Each row has a class, written after it.
[ 198   25 -241 -210  427  185 -366 -603  462   46 -197 -201 -357  100
 -423   82  420 -118 -106  233 -189   47  283 -198 -493 -201  294 -168
   89  387  455   60 -219  -50 -203 -126  419  302  162  325 -190   12
 -221] -> q_130
[-395 -713   82   96 -174  -38   68   80 -128   30  -55 -146  -44 -148
  305  160  -54   52 -242  -86 -449 -178 -137  229  461  116  324   73
  -60 -266 -189  145   -9  126  -79 -323 -553 -238 -161   50  378 -138
  247] -> q_900
[ 246    5   -3 -105  488  129   26 -152  358  317   76 -370 -122 -154
  263 -288   80 -179 -313  235   62  -18  164 -482 -235 -204 -153  108
  336  -31  -91 -336 -222  -30    4   81  376 -417  325  282   63  245
 -399] -> q_367
[ 220  690 -230 -168 -201   60  -11  349  180 -207  189  426 -124   -2
 -452  235   98  260  145 -181  305   20  -62  166 -101 -225  111  128
 -107   15  264   -5   -4 -121  145  205 -339  266 -129  -93 -210  177
 -282] -> q_612
[ 350  390 -131  -43  218  260   52  100  184 -159  -60  308 -117  154
 -307  -89  393  172   38   66  137  334 -291 -413  -30 -137  -46 -141
  140  131  148   -3 -105 -107   71  243  186  322    6   65 -124  141
 -377] -> q_367
[ 391  306 -150 -142 -244   86   81   -6  -68 -104  278  398  139  293
 -353  105  -41  137  186 -129  328  295  -31  162  -28 -231 -131  -62
  -66 -108 -163   84   74 -163  113   64  421  290 -179 -138   -2  -84
  -30] -> q_900
[ 307  429 -125  -45  293  109  157  408   63  -45  134  270 -163    6
    7 -360  102  274 -111  207  353  219 -488 -362  216   10  -60  204
  264 -178 -113 -194  -75 -204  -22  279   70 -124  135  155 -161  365
 -441] -> q_201
[-302  252   86 -270 -140 -172  -30  248 -209    9  153 -200  353  -68
  147   14 -128  -85  208 -224   61 -104   22  -36   52   18 -178  -99
 -148 -282   -5  104  195   -8  -10 -232  -63 -167  -82 -119   32  108
  101] -> q_367
[ -91 -274   25  -21 -218  135  -34 -106  -48    1   20  170    8  114
 -133  257   44  -66  -48 -150 -190   29  112   96   72 -204  218 -139
 -181  -63  -18  138  -92  118  -67 -225  -78  103 -246 -124  120 -229
  150] -> q_871
[  78  355  -76  -45  224  -37   60  248  -49  -87   59   24 -140   79
   76  -93  169  258  -27  -25  188  -11 -294  -94  198  -19   72   14
  133 -208   10   -8 -115  -36  154 -190 -157  -65  -22  171  241  177
 -290] -> q_983
[-455   42   94  153  -64  124   19  476  -74    3  -68  544  117 -307
   89   88    6  263   33  -61  -95  -47 -215   52  467  122  204 -192
   -6 -132  -40  435  -53  236 -324 -151 -870  -13 -177  -89 -159   49
  230] -> q_612
[ 126 -493  -28  124 -405   84  111  136 -135  -66   30  347   60   16
  131  -30 -203   46    1  -37 -231  131 -324   23  375    4  -89  124
   -4 -160 -440   29  199  -57  -31  168  -65  -29 -196 -131  220  -45
  136] -> q_201
[  86  551  -28   57  270    6   31  133   11   33   81  365  -19  -17
  -60  -83  128  229   -1   74  387   41 -129   -4   56 -160   13 -138
  193  -14  -70  161 -216   17  -57 -221 -170  -54  -64   97  -35  166
 -135] -> q_871
[  12 -287   93   24 -354 -115  232   97 -251   37  110 -154  109  -23
  360 -163 -395 -120  -51  -67   74  -47 -139  209  215   23 -215  277
   44 -291 -422 -108  109  -25  122  -54    4 -439  -28 -113  413   39
   27] -> q_983
[-471  387  -45 -329   21 -272 -214  101  -37   19   25 -543  148 -156
  128  215   28   78  155 -266    0 -346  266  165  -93   25  -14 -173
 -224  -92  261  228  221   56  -38 -339 -215  -51  187  -54   13  110
  126] -> q_825
[-403  242  134   15  221 -115   59  151 -284   72  -70 -135   18  -66
  342  -71   58  164  -37  -20  210 -237  -80   73  264  143  113 -165
   65 -185  -25  362  -99  203  -84 -491 -443 -258   -1  107  138   57
   61] -> q_367
[ 353  -86 -218  -77 -563  127   55  -90  -75 -147   68  517   57  292
 -477  239  -27  -34  251 -219  -72  285   -3   51   -7 -311 -132  -98
 -237   71  -53   54  170 -135  145  305  262  472 -394 -302  -15 -300
   64] -> q_983
[ 176   50  -67  -19  487  135   43  -22  457  102   68  152 -138 -259
  -57  -88  365   70 -283  189 -136  130  -87 -435   15 -105  113  -76
  302   76   52  -79 -199  -41  -56   26 -121  -94   34  372  -36  217
 -286] -> q_871
[-480 -566  241  115 -320 -213   90   86 -511   48  -66 -453   55 -109
  552   35 -351  -96  -32 -161 -389 -416  -73  281  375  145   69   54
 -193 -390 -381  100   54  173   34 -491 -588 -521 -169 -107  616 -198
  308] -> q_130
[-390   -2  -22 -210  304 -122 -199 -298  134   40 -126 -361 -174 -137
  -58   47  198  -76  -81  117 -151 -220  229  159 -178  142  387 -134
  -52   56  311  186  -94   -5 -231 -408  -84  -53  106  321 -143  133
   31] -> q_201
[  -4   72 -135 -140  -36  278 -208  154  446  -10   25  185   -4 -371
 -185  167   96  -56  -54  -13 -187   53   70 -328 -150 -225   20   -5
    7  109  230   -3  -33   19 -189  189 -245  -47   54   15 -156  193
 -166] -> q_871
[-445 -331  114   75 -215  114   52  576 -360   30  107  496  175 -270
  107   13 -333  107  -10  -97 -247  -77 -230  124  561  160  211    3
  -88 -442 -387  254   63   15 -544   43 -493 -278 -298 -209 -257   35
  337] -> q_367
[  11  357 -123 -285  -12  130    1  234   83  114  273  279  135 -206
 -310  155   64  -11   27 -228  131  -14  180 -107  -38 -192   85  -92
   15 -246  122   64  -48  -73 -157   45  -63 -107 -215   20 -428  132
  -52] -> q_825
[ 257  216 -170 -217  137  205  -36    2  250  100  218  278  116 -113
 -415  100  194    9   11  -92  -22   87  118 -302 -116 -317   16 -189
  117   -2  104  -38  -83 -117    1  115   18   81 -184   13 -338   68
 -174] -> q_950
[  32  152 -230 -141 -159  -21  -11  129   86  -40  206  351 -123   38
 -172  214  -26  243   -9 -148  218   15  -10  351  163 -141  200  163
  -77 -161  -10  171   92  -66  -29    6  -71  138 -124   -1   19   12
   -8] -> q_871
[ -52  443   76   53  247  196   15   94  -72  119   14   99  162   31
  105 -153   78  149   60   80  380  143   26 -174   16  -61 -134 -372
  128   25  -67  228 -171  150  -56 -236   49  -63  186   -3   19   49
 -120] -> q_612
[  20  185  101   13  -55  113  217  154 -386  -30  -24 -148  194  235
   38 -269   39  -30  177 -126  188  202 -182 -158  111   47 -175 -218
  126 -251 -149   61  -76   10  175 -146  141  -41  -65  -53   58   12
 -112] -> q_825
[ 280  242  -19  127  477  163   89  -77  140  159  -31  147 -186   -2
   61 -185  229  146 -135  227  225  106 -175 -257   39 -130  -48 -139
  336   89 -105   34 -268   64   93  -95  -19 -102   17  273  146   62
 -243] -> q_950
[ 295   38 -272 -207 -171  221  159  201  133 -100  245  601  201  -27
 -471   43  175  -35   28 -125  -11  379 -255 -365  154 -203  -59  -60
  147  -97   -7  -31  105 -184   13  331   74  180 -457   36 -311  153
  -95] -> q_130
[-583 -582  179   96 -552  -77  -28  404 -448  -84 -140   -9  181 -186
  429   99 -408  -44  112 -206 -507 -181 -204  212  486  186  -48  -13
 -232 -304 -315  220  214  165 -211 -179 -559 -194 -181 -301  330  -65
  423] -> q_983
[-573   42   36 -295 -438 -160 -268  260 -150  -14   77 -321  261 -319
  118  479 -140  -85  166 -472 -153 -445  296  241   -5  -23   23  -82
 -332 -280  250  151  167  162  -44 -353 -646 -218 -129 -164  -40   27
  303] -> q_473
[ 108 -473  129  269  200  353  175  266  156   14 -226  207 -209 -165
  173 -239  225   58 -252  252 -533  191 -478 -623  362    3  126  -53
  276   23 -178  -78 -239   62  -48  207 -483 -111  -60  173  108   72
 -243] -> q_983
[  56  -97   54  118    3  284   83   -6 -237   47 -214  120  188  214
   79 -226   81   40  164   22  -33  299 -177 -429  182  -47 -293 -457
  118   73 -164  219  -35  145   59  -64  142  116  -55  -94  160 -151
    4] -> q_949
[ 391  182   56   92  492  277   51    1  114  100  -76 -134 -280   76
   75 -296  268   42 -194  232   47  147 -201 -494  -86 -138  -84  -24
  374  -45  -12 -261 -410   16   37   12  249  -91  219  204  108  160
 -483] -> q_900
[ 166   -3  -72   44  106  106   88   84   32   16  108  423  -22   52
  -68 -145   23  161 -135  167    3  195 -277  -98  236 -122   75  -10
  150  -79 -311   55 -113 -109 -195    2  166    9  -93   39   11  116
  -48] -> q_473
[-392  107  -64 -292  116  -61 -307 -162   86 -128 -276 -161  -48  -63
 -226  160  282  -86  189   33 -290   -4   86  -84 -176   94  214 -394
 -178  252  446  416   38   25 -270 -258   67  336  -33   85 -198   62
  217] -> q_473
[-409  118  199  151   93  -25   -2  181 -327   66 -136  -97   74 -116
  371  -91  -69  137   84   -5   64 -178 -117   50  256  128   -9 -246
   65 -209  -86  306 -162  274  -74 -460 -491 -298    0    7  234   11
  136] -> q_871
[-400 -319  216  225   -4  130  -58  125 -112  180 -240 -182   53 -230
  558  -29 -142  -14  -28  -23 -186 -164   84 -104  210   93  -55 -202
   42  -54 -129  251 -142  377 -148 -269 -473 -318  170  -19  424  -94
  107] -> q_983
[-611 -215  216  119 -104  -78   42  363 -412   42 -172 -107  177 -157
  475  -58 -210   96   89 -105 -201 -166 -215  122  474  198  -44 -189
  -29 -244 -193  382   45  264 -108 -333 -656 -245  -92 -163  234   -5
  311] -> q_950
[ -32 -323    3  -53    3  174    6 -167 -125   19 -158  -34   14   59
  -87 -225    4 -245  -69  180 -349  136  -63 -315    0  129  116 -192
   75   63 -108   38  -62  -85  -69 -112  165 -130 -251  215  -68  -15
    1] -> q_612
[  37   33  -54   55  -60  101  -24  167   98   70  -45  159 -117 -184
  108   99  -42   80    5  -39   44 -103  -44  -37   74 -166  -26   66
   88  -22   46  129  -99  166   24   35 -423 -154  -66    2  173   21
  -74] -> q_900
[ -47  176 -192 -368 -122  -19  -92 -108  167  -96   74   61  143   37
 -376   -7  -46 -224   92   -4   71   78  177   52 -303  -77  125   14
  -99  195  180   54  131 -222   -9  -41  195   18 -170  123 -266  181
  -60] -> q_950
[-327  339 -142 -330 -414 -251 -104  359 -144 -165   31  -19  237 -130
  -89  303  -53   53  274 -387  -56 -184  -69  105  118   -5  -86  -20
 -247 -149  197  225  330   -8   45 -143 -481   69 -334 -115  -32  107
  222] -> q_949
[ -46  -11  -27 -143 -234   17    3  214 -150   -3   44   56  284  -64
   54   53  -27 -114  122 -185 -192   68 -141 -298  154  -40 -226 -107
   24 -177  -82   51  111   12    4    5    5  -62 -289  -79   13   38
  106] -> q_473
[ 172  356 -244 -293 -514 -179   76  -23   -1 -130  292   95   16  105
 -309  382 -133  -16  171 -386  403  -71  241  534 -190 -287  -23  271
 -284  -93  104   17  227 -110  224   51   39  111 -209 -223  102  -61
  -28] -> q_130
[  76 -502    2  101  -13  219  110   -3  -15  107  126  235  -52  -70
   17    0    0   70 -217   13 -163   89  -56    2  280 -104  192  -39
  119 -220 -279   12 -146  -19  -45  -81  -94 -109 -106   20  148 -105
  -28] -> q_900
[  87   -3   68   57  313  270   78  138  -10   90  -11   15 -120   35
   95 -301  184   91 -133  131  130  141 -216 -305  145  -19  114 -100
  282 -210 -120  -94 -275   20    6 -171  -31 -201  129  279    4  204
 -332] -> q_473
[ 124   38   41  236 -242  321  108  330 -186  -54  -47  576  227  -46
  -82  -49 -114    8   98   -4  -10  262 -266 -265  202  -74 -182 -190
  131   73 -263  159  -87   95  -15  134 -230   20 -315 -155   11  -49
   43] -> q_900
[ 260 -775    4   76 -163  -16  204 -394 -223  114   43 -258  -69  263
  285  -57  -32  -81 -173  -70 -154   -4  -70  143  243  -67  -24  107
  140 -365 -431 -116  -29   10  341 -246  135 -286 -203  129  561 -301
   -2] -> q_900
[ 294 -205 -219  -67  260  175 -145 -191  578  -24 -130   -6 -335 -224
 -213  219  463   12 -203  119 -436   35 -127 -393 -106 -257   88    8
  158  250  299 -159 -183    1   76  147 -217   81  -31  269  110   27
 -219] -> q_473
[-241  282   98  -29 -128   59  -29  409   -2 -101  -41   42   25 -158
   36  129   17  111   90 -178  -41 -128  -68   -7   52  -37  119  -48
 -132  -24  141   59  -51  135  -43 -121 -588   -8   22 -111  137  177
 -108] -> q_130
[ 466 -115   81   31  -88  479   55 -251    8  255  -68   61  138  251
 -105  -62   35 -313  164 -119  162  337  298 -361 -295 -359 -324 -289
  157   83 -102  -34 -242  142  227   98  389   17  -99 -111   42 -282
 -249] -> q_367
[-167  320  -19    7   92  -24  -83  122   56   38  -27  160  -83 -192
   -2  127   47  207   24  -34  106 -229  -15  147   67  -96  129 -102
    6   24   96  242 -163  140  -90 -285 -602 -127  -70   73  100   88
   -2] -> q_473
[-218 -121   79 -113   20   62   67  330  -39   89  199   91  327 -294
  126  -75  -74  -51  -58  -68 -212  -17 -116 -245  235  -32  -31  -62
  117 -355 -217    5   37  -38 -164  -69 -294 -349 -206   16 -157  200
   72] -> q_950
[ 459 -177 -198  -76 -128  205   39 -293   18   45  228  115 -139  265
 -292  184  145    9 -113 -107  111  139  117  129  -67 -316  118   53
   71 -181  -45  -61  -96  -93  146   -2  376  120 -203   13   75 -241
 -116] -> q_949
[-131  220   34   33  155 -123  -39  297   97 -110 -159 -174 -291 -219
  250    0   83  213  -79   87 -100 -194 -340  -18  151  100    5  152
   39   18  158  -63  -54   83   25  -61 -495 -144  198  130  321  232
 -147] -> q_983
[-104   47   58  134  438   72  -31  347  155   11 -244 -146 -275 -225
  361 -265  188  212 -143  320 -231    4 -482 -403  236  124   -9   40
  264   25  -70  -39 -167   39 -260  136 -203  -93  350  173   75  325
 -178] -> q_473
[ 228   63 -199   -8  211  144  145   54  101    0  232  439 -253  -40
 -233 -107   60  222 -215  191  171  130 -245   99  209 -144  232  134
  195 -181 -189   15 -174 -182 -184   75   64  -83  -38  171  -78  164
 -211] -> q_130
[-273   38 -132 -314 -376 -145 -117  -35 -198  -93    1 -152  212   72
 -136   50 -205 -233  162 -131  -45  -33  155  187 -121   96   18  -74
 -190   16  111  142  199  -81  -22 -196  136  -21 -231  -53  -83   60
  213] -> q_612
[-291   27   87 -160 -177   69  -68   -9 -360  -67  -76  -65  395  153
  -51 -236 -140 -303  232   -1   -2  208   14 -116  -90  170 -127 -308
  -50  -45 -101  236  125  -53 -258 -195  489   13  -87  -75 -190   72
  204] -> q_825
[  32  209 -227 -250  300  133 -265 -336  508   34 -137  145 -312  -75
 -563  150  399 -145  -39  149 -118   81  294 -129 -450 -225  367 -135
    0  391  531  123 -193  -86 -236   17  165  369  -32  270 -422  129
 -228] -> q_473
[-608 -298   94  -46  492   88 -278 -131   14  138 -287 -154 -153 -137
   68  -55  298  -29 -254  258 -445 -125   11 -130  123  262  599 -340
  112   -9  178  328 -231   94 -524 -541 -134  -37   -8  472 -290  138
  204] -> q_950
[ -53 -105    0   89  108  203  -72  254  160  -95 -244  212 -209 -131
  -21   52  279  149 -121   71 -430  -42 -424 -295  237  -45  217  -38
  112   54   65   38 -209   95 -146  -74 -631   33 -170  148   95  104
  -49] -> q_825
[-572 -576  228  -39  195  -46  -35 -211  -74  118 -249 -387   -2 -175
  256 -142   52 -314 -162  146 -473 -216  101  -20   40  241  363 -152
   31 -107  -55  102 -152  100 -242 -510 -294 -360 -119  347   18   73
  193] -> q_367
[  -7  230  -45 -264  196 -196  -10 -263 -127   26    1 -355    4  184
    4 -203   50  -86   68   53  180   -6   89   47 -158  137  -33 -121
   54  -42   20   76   37 -119  117 -312  407  -91  -10  280   32   85
  -33] -> q_473
[ -81 -439  -69  -59 -538  252  -19  125  115 -115   13  562  115 -115
 -313  345  -45  -37   56 -247 -357  142   14  106  169 -204  195  -52
 -249    3   -2  256  100   23 -166  172 -404  184 -354 -299  -42 -146
  143] -> q_367
[-104  289  -61 -261 -120 -200   40   32 -156   26  229 -356  262   -8
   91   53 -112 -138   48 -241  244 -181  188  115 -115  -75 -153   83
  -23 -292  -40  -59  150  -44  178 -268   79 -328 -139   61   66  117
    5] -> q_949
[-404  266  -15 -298 -316 -150   -3  619 -293   25  234  149  293 -234
   25  113 -266   51  210 -341   33 -186  -63   82  305   45  -47    2
 -155 -460   -3  141  219  -38 -208  -14 -402 -214 -267 -229 -449  208
  272] -> q_871
[-205 -124  191  119  206  -23  -34  121  -43   39 -217 -507 -220 -175
  454  -80   48   -4 -165   73 -217 -253 -159 -146  101   91   35   64
  107 -112   39 -112 -223  175   48 -271 -441 -387  206  137  393  106
 -170] -> q_983
[ 353  -37 -223 -253   28  252  -98 -552  131   61   33  -69  -19  253
 -476 -145  114 -321   40   49  145  261  345 -124 -459 -185   78 -158
  129  114  148  -13 -114 -171   44  -40  718   43  -73  174 -255  -21
 -251] -> q_871
[  14  240  -75   24  -33   83 -138 -168  138  -26 -124 -283   18    0
   98  108   59   75   81  -60  192  -72  135   44 -206 -161 -173 -131
   23  221  121  122  -62  193  226 -256 -184  -44  196    7  454  -58
 -106] -> q_871
[-169 -134   52   20 -227 -174   10   39 -247   -9  -74 -305  -15   -9
  387   37 -265   41   92  -99  -60 -174  -66  252  160   71 -195  118
  -97 -217 -192  100  122   85   19 -154    2 -203   76 -123  415  -29
  176] -> q_949
[ 264  679  -73  113  242  253  -70  -69   23  -33 -107  299  132  255
 -111 -144  184  155  192  113  451  341  -98 -331 -132 -140 -323 -338
  160  251   21  214 -149  108   11  -74  466  286  156    6   63   24
 -220] -> q_201
[-530   39   65 -172   85 -224  -70  -41 -176  -56 -257 -519  105    0
  296 -179   48  -70  130   28 -125  -40  -52   -6   64  346   -3 -162
  -19  -56   82  316  157   51 -136 -349   40  -13  125  127   38  149
  156] -> q_871
[  45  538 -149  118   21  366  -66  321  130 -122 -186  899   95  -33
 -472   29  184  303  253   56   26  351 -262 -316  131 -102  -86 -395
   47  367  138  345  -36   71 -234  283 -154  555 -123 -136 -385   85
  -53] -> q_612
[ 405  171  -22  140  565  382   85 -210  249  173   20  208 -151   64
 -111 -228  329   96 -213  274  221  230  -61 -406  -74 -254   14 -229
  411  138  -55  -30 -441   23   79 -103  168  -54  103  295   18   39
 -408] -> q_950
[-347   78  145   75 -200  160  -16  280 -151   66  -97  173  198 -182
  102  106 -127   43  151 -138  -32  -86  104  -30  122  -40  -26 -318
 -123   40  -15  292  -80  263 -124 -172 -594  -92  -58 -196   27  -63
  140] -> q_612
[ 108 -635   84   89  369  226  -32 -533  304  171 -286 -103 -312  -34
 -105 -135  364 -283 -271  339 -562   99   96 -369 -187  -97  329 -236
  214  258   68  -72 -377    5 -181 -103   65   20  -69  333  -11  -64
 -141] -> q_983
[  16 -262 -102    1 -173 -189   84  -76   88  -61  -52 -145 -215  -62
  119  178   12   69  -55  -53 -241 -132 -158  232  151 -101    2  256
  -86  -28  -39    4  110  -13  127   31 -260  -67  -92  -25  379  -74
   30] -> q_473
[  34  -56   17  199  187  255  -26  205   64 -105 -287   87 -118   12
  108 -191  270  149  -50  206 -301  258 -488 -545  230   31  -70 -172
  225  126  -29    8 -178   62  -66   60 -131  218   95   48  100  123
 -160] -> q_871
[-204 -478  137   10   87  102  -29 -279 -186   96 -320 -221   13   75
   62 -248   93 -324  -13  137 -438   59  -11 -283   -5  132  100 -300
   83   40  -85  157  -88   44 -179 -229  184  -56 -147  134  -42  -86
  153] -> q_825
[ 347  830 -320 -297 -124 -107   53  317  130 -184  226  242  -40  149
 -217   32   72  218  218 -154  625  129 -119   44 -126 -184 -219  209
   -5   23  168   15  247 -212  243  335  241  242   58  -29 -147  256
 -279] -> q_825
[ 166   35  -12   98   43  201   -2  170  129  -89 -180  -82 -155  -31
   49  -99  142   22   -8   93 -166  117 -323 -368   24  -87 -138   -9
  157  122   88  -84 -145   48   52  215 -124   70  107  -52  205  109
 -247] -> q_983
[ -50 -246   55  -38  596  167   -7  -99  389  272   -1 -232  -79 -302
  308 -195  232  -89 -406  252 -220  -74   34 -467    2  -89  127    3
  327  -72 -135 -166 -245   57 -204 -178 -110 -485  191  438   54  230
 -255] -> q_950
[-226 -252   25 -170  109    3   76  -59 -177   37  -66  128   44   33
 -189  -69  152 -152  -81   65 -275   61  -73 -135  177  129  378 -229
   60 -128  -31  174  -72  -85 -167 -284  -97  -68 -485  302 -338    2
  157] -> q_983
[  42 -303   31  191  130  169   31  -33  112    5 -128  293 -231  -96
  -27   73  199  129 -178  159 -366   91 -269  -75  246  -82  182  -83
   92   20 -145  146 -228   51 -278   13 -122   94  -91   43  116  -75
   95] -> q_473
[ -91  249   93   -2  -77   32  105  438 -166  -38  -65   84    2  -53
  104  -49   -1   66  110 -132  -51  -24 -196 -259  163  -20  -33  -52
  -41  -92    5   26    7   66   42   32 -339   -7 -111 -111   43  142
 -123] -> q_130
[  42  451 -256 -364  225 -237 -258 -459  388  -62   -1 -361 -270  121
 -365  219  203  -36   77   17  184 -133  399  338 -546 -112  214   44
 -155  308  516   84   23 -124   82 -182  236  248  125  225  -63   83
 -190] -> q_612
